Here is a tiny trained network, its code and every weight. The questions are about switching its units off for an input and a target symbol, where a switched-off unit gives its printed mean instead of its output.

import numpy as np


def w(rows, s, z=0):
    codes = np.array(rows[::2]) - 128.0
    scale = np.full(codes.shape[1], s)
    scale[-1] = z or s
    return codes * scale


def norm(h):
    return h / np.sqrt((h * h).mean(-1, keepdims=True) + 1e-5)


def f(y):
    return y / 2 * (1 + np.tanh(0.7978845608 * (y + 0.044715 * y**3)))


def softmax(a):
    e = np.exp(a - a.max(-1, keepdims=True))
    return e / e.sum(-1, keepdims=True)


def log_softmax(a):
    a = a - a.max(-1, keepdims=True)
    return a - np.log(np.exp(a).sum(-1, keepdims=True))


def net(x, mask):
    ids = ['ΓΠΣαβδζλμξφω'.index(c) for c in x.split()]
    T = len(ids)
    res = E[ids] + P[:T]
    u = 0
    for l in range(3):
        r = norm(res)
        for j in range(2):
            rows = slice(2 * j, 2 * j + 2)
            q, k, v = (r @ M[l][rows].T for M in (Q, K, V))
            z = softmax(np.where(np.tri(T) > 0, q @ k.T / 2**0.5, -1e9)) @ v
            o = O[l][rows]
            res = res + np.where(mask[u + j], z, o[:, -1]) @ o[:, :-1]
        u += 2
        y = f(norm(res) @ A[l][:, :-1].T + A[l][:, -1])
        res = res + np.where(mask[u : u + 4], y, B[l][:, -1]) @ B[l][:, :-1]
        u += 4
    return log_softmax(norm(res)[-1] @ U[:, :-1].T + U[:, -1])


Q, K, V, O, A, B = {}, {}, {}, {}, {}, {}
E = w([
[97,54,188],'Γ',
[4,63,69],'Π',
[150,171,83],'Σ',
[216,245,135],'α',
[67,160,43],'β',
[122,231,205],'δ',
[60,167,147],'ζ',
[73,59,216],'λ',
[28,62,222],'μ',
[198,16,86],'ξ',
[180,120,149],'φ',
[123,155,71],'ω',
],0.017)
P = w([
[48,109,140],'0',
[43,117,134],'1',
[58,114,116],'2',
[65,120,113],'3',
[2,132,62],'4',
[72,142,103],'5',
[84,147,92],'6',
[80,149,86],'7',
[83,155,83],'8',
[95,150,79],'9',
[82,183,86],'10',
],0.0063)
Q[0] = w([
[29,27,113],'0.h0',
[82,166,215],'0.h0',
[22,23,98],'0.h1',
[54,117,254],'0.h1',
],0.0071)
K[0] = w([
[126,85,157],'0.h0',
[212,125,254],'0.h0',
[120,111,92],'0.h1',
[89,227,188],'0.h1',
],0.0089)
V[0] = w([
[120,147,96],'0.h0',
[136,90,181],'0.h0',
[123,234,198],'0.h1',
[89,3,175],'0.h1',
],0.0035)
O[0] = w([
[76,148,254,217],'0.h0',
[56,108,213,3],'0.h0',
[235,93,111,17],'0.h1',
[220,185,118,189],'0.h1',
],0.0089,0.00057)
A[0] = w([
[107,80,21,117],'0.n0',
[168,11,64,107],'0.n1',
[119,116,123,40],'0.n2',
[99,176,5,3],'0.n3',
],0.011,0.0024)
B[0] = w([
[54,255,114,223],'0.n0',
[91,93,253,160],'0.n1',
[163,26,135,118],'0.n2',
[246,132,124,253],'0.n3',
],0.0062)
Q[1] = w([
[121,230,74],'1.h0',
[166,135,120],'1.h0',
[241,138,150],'1.h1',
[152,250,121],'1.h1',
],0.015)
K[1] = w([
[133,248,63],'1.h0',
[208,105,205],'1.h0',
[217,190,134],'1.h1',
[124,229,138],'1.h1',
],0.011)
V[1] = w([
[97,220,113],'1.h0',
[167,247,123],'1.h0',
[218,122,131],'1.h1',
[119,75,138],'1.h1',
],0.015)
O[1] = w([
[74,89,60,254],'1.h0',
[147,122,91,221],'1.h0',
[162,30,146,22],'1.h1',
[87,254,200,102],'1.h1',
],0.01,0.0077)
A[1] = w([
[103,7,97,143],'1.n0',
[164,28,221,3],'1.n1',
[145,155,188,215],'1.n2',
[132,99,172,117],'1.n3',
],0.011,0.0023)
B[1] = w([
[73,205,185,249],'1.n0',
[100,30,58,191],'1.n1',
[170,2,75,212],'1.n2',
[112,161,150,115],'1.n3',
],0.009,0.0019)
Q[2] = w([
[90,160,83],'2.h0',
[136,117,168],'2.h0',
[18,193,144],'2.h1',
[78,251,225],'2.h1',
],0.012)
K[2] = w([
[140,208,63],'2.h0',
[77,118,175],'2.h0',
[104,201,8],'2.h1',
[92,229,189],'2.h1',
],0.013)
V[2] = w([
[192,253,158],'2.h0',
[167,82,251],'2.h0',
[87,19,181],'2.h1',
[63,71,94],'2.h1',
],0.0075)
O[2] = w([
[121,10,1,102],'2.h0',
[113,173,68,2],'2.h0',
[78,25,181,87],'2.h1',
[129,62,232,187],'2.h1',
],0.0093,0.0074)
A[2] = w([
[28,31,85,149],'2.n0',
[13,97,159,3],'2.n1',
[190,17,254,114],'2.n2',
[18,234,171,198],'2.n3',
],0.0077,0.0035)
B[2] = w([
[125,112,186,171],'2.n0',
[148,253,147,140],'2.n1',
[46,126,22,169],'2.n2',
[227,82,115,255],'2.n3',
],0.012,0.0076)
U = w([
[120,136,139,48],'Γ',
[159,99,103,86],'Π',
[229,93,143,108],'Σ',
[138,142,195,223],'α',
[4,212,155,55],'β',
[112,133,140,50],'δ',
[137,137,170,110],'ζ',
[74,135,58,70],'λ',
[69,9,150,202],'μ',
[88,135,238,254],'ξ',
[175,96,121,110],'φ',
[177,206,128,168],'ω',
],0.017,0.0076)

Each question gives the input, a string of symbols that net reads in full, and the target symbol t.
The units are the heads (2 rows each of Q, K, V and O) and the neurons (one row each of A and B). Each row of codes is followed by its name. A weight is (code - 128) times the scale printed after its matrix; where a second scale follows, it is the last column's (O, A, B and U).
mask holds one flag per unit, layer by layer, with each layer's heads first. A switched-off unit (its flag False) gives its mean, the last column of its rows in O or B, instead of its output. The means were averaged over made-up inputs and are rounded, as every weight is.
A unit's drop is (log p(t) with every unit on - log p(t) with that unit switched off) / (log p(t) with every unit on - log p(t) with every unit switched off).
The circuit of an input: a set's keep is (log p(t) with only the set's units on - log p(t) with every unit switched off) / (log p(t) with every unit on - log p(t) with every unit switched off). Starting from the 12 units with the biggest drops (on a tie, the unit counted first), units are removed one at a time, each time the one whose removal leaves the highest keep (on an exact tie, the one counted first), for as long as the keep stays at least 0.8.
units of the circuit, in order: the units of the circuit, biggest drop first
unit that matters most: the unit with the biggest drop
top k neurons: the k neurons with the biggest drops, biggest first
k most important neurons of layer l: the k neurons of layer l with the biggest drops, biggest first
which heads matter: for each layer, one digit per head in row order, 1 if its drop is at least 0.15 and else 0, layers parted by /
drop of u: that unit's drop, to one decimal
input β β φ ζ Γ, target ξ: which heads matter => 00 / 00 / 00
input ζ ζ δ β β ξ, target ξ: top 4 neurons => [0.n1; 0.n3; 0.n0; 2.n2]
input φ μ φ Γ Σ, target μ: units of the circuit, in order => [2.h1; 1.h1]
input ω α β φ Π, target β: which heads matter => 00 / 01 / 00
input β λ ξ Π ξ α β β α ζ ζ, target ω: which heads matter => 00 / 01 / 00
input α μ β ζ ζ ω β β λ ξ, target ξ: which heads matter => 01 / 11 / 00
input α ζ Π Π β ζ β β ζ λ, target ξ: which heads matter => 00 / 11 / 00
input ζ β β ζ ξ α λ ξ ζ β ζ, target λ: most important neuron of layer 0 => [0.n1]
input β Π φ Σ, target μ: units of the circuit, in order => [1.h1; 2.h1]
input Σ α β α Γ δ δ, target Σ: top 3 neurons => [1.n0; 0.n3; 2.n3]
input φ φ β ζ λ ω, target μ: top 3 neurons => [0.n3; 0.n0; 1.n1]
input β λ ξ Π β Π ξ β φ α φ, target μ: which heads matter => 00 / 01 / 00
input β λ ζ α β φ β ζ ω ζ ω, target μ: top 4 neurons => [0.n3; 1.n1; 0.n0; 2.n3]
input ξ Π δ δ, target Σ: unit that matters most => 1.n2
input φ α ξ Π β Π β α, target μ: top 2 neurons => [0.n0; 1.n1]
input β φ ζ, target ω: 3 most important neurons of layer 2 => [2.n3; 2.n2; 2.n1]
input φ ζ ζ β φ φ ξ Σ β Σ ζ, target λ: 2 most important neurons of layer 0 => [0.n0; 0.n1]
input ξ ζ Σ λ β Σ μ β φ, target μ: drop of 0.n2 => 0.0
input Π φ ζ φ β α, target μ: drop of 2.h1 => 0.5
input ζ μ δ λ β β ζ Π ζ λ α, target Σ: drop of 1.h1 => 0.7
input δ β Γ β Π ζ β β φ μ, target ξ: unit that matters most => 0.n3
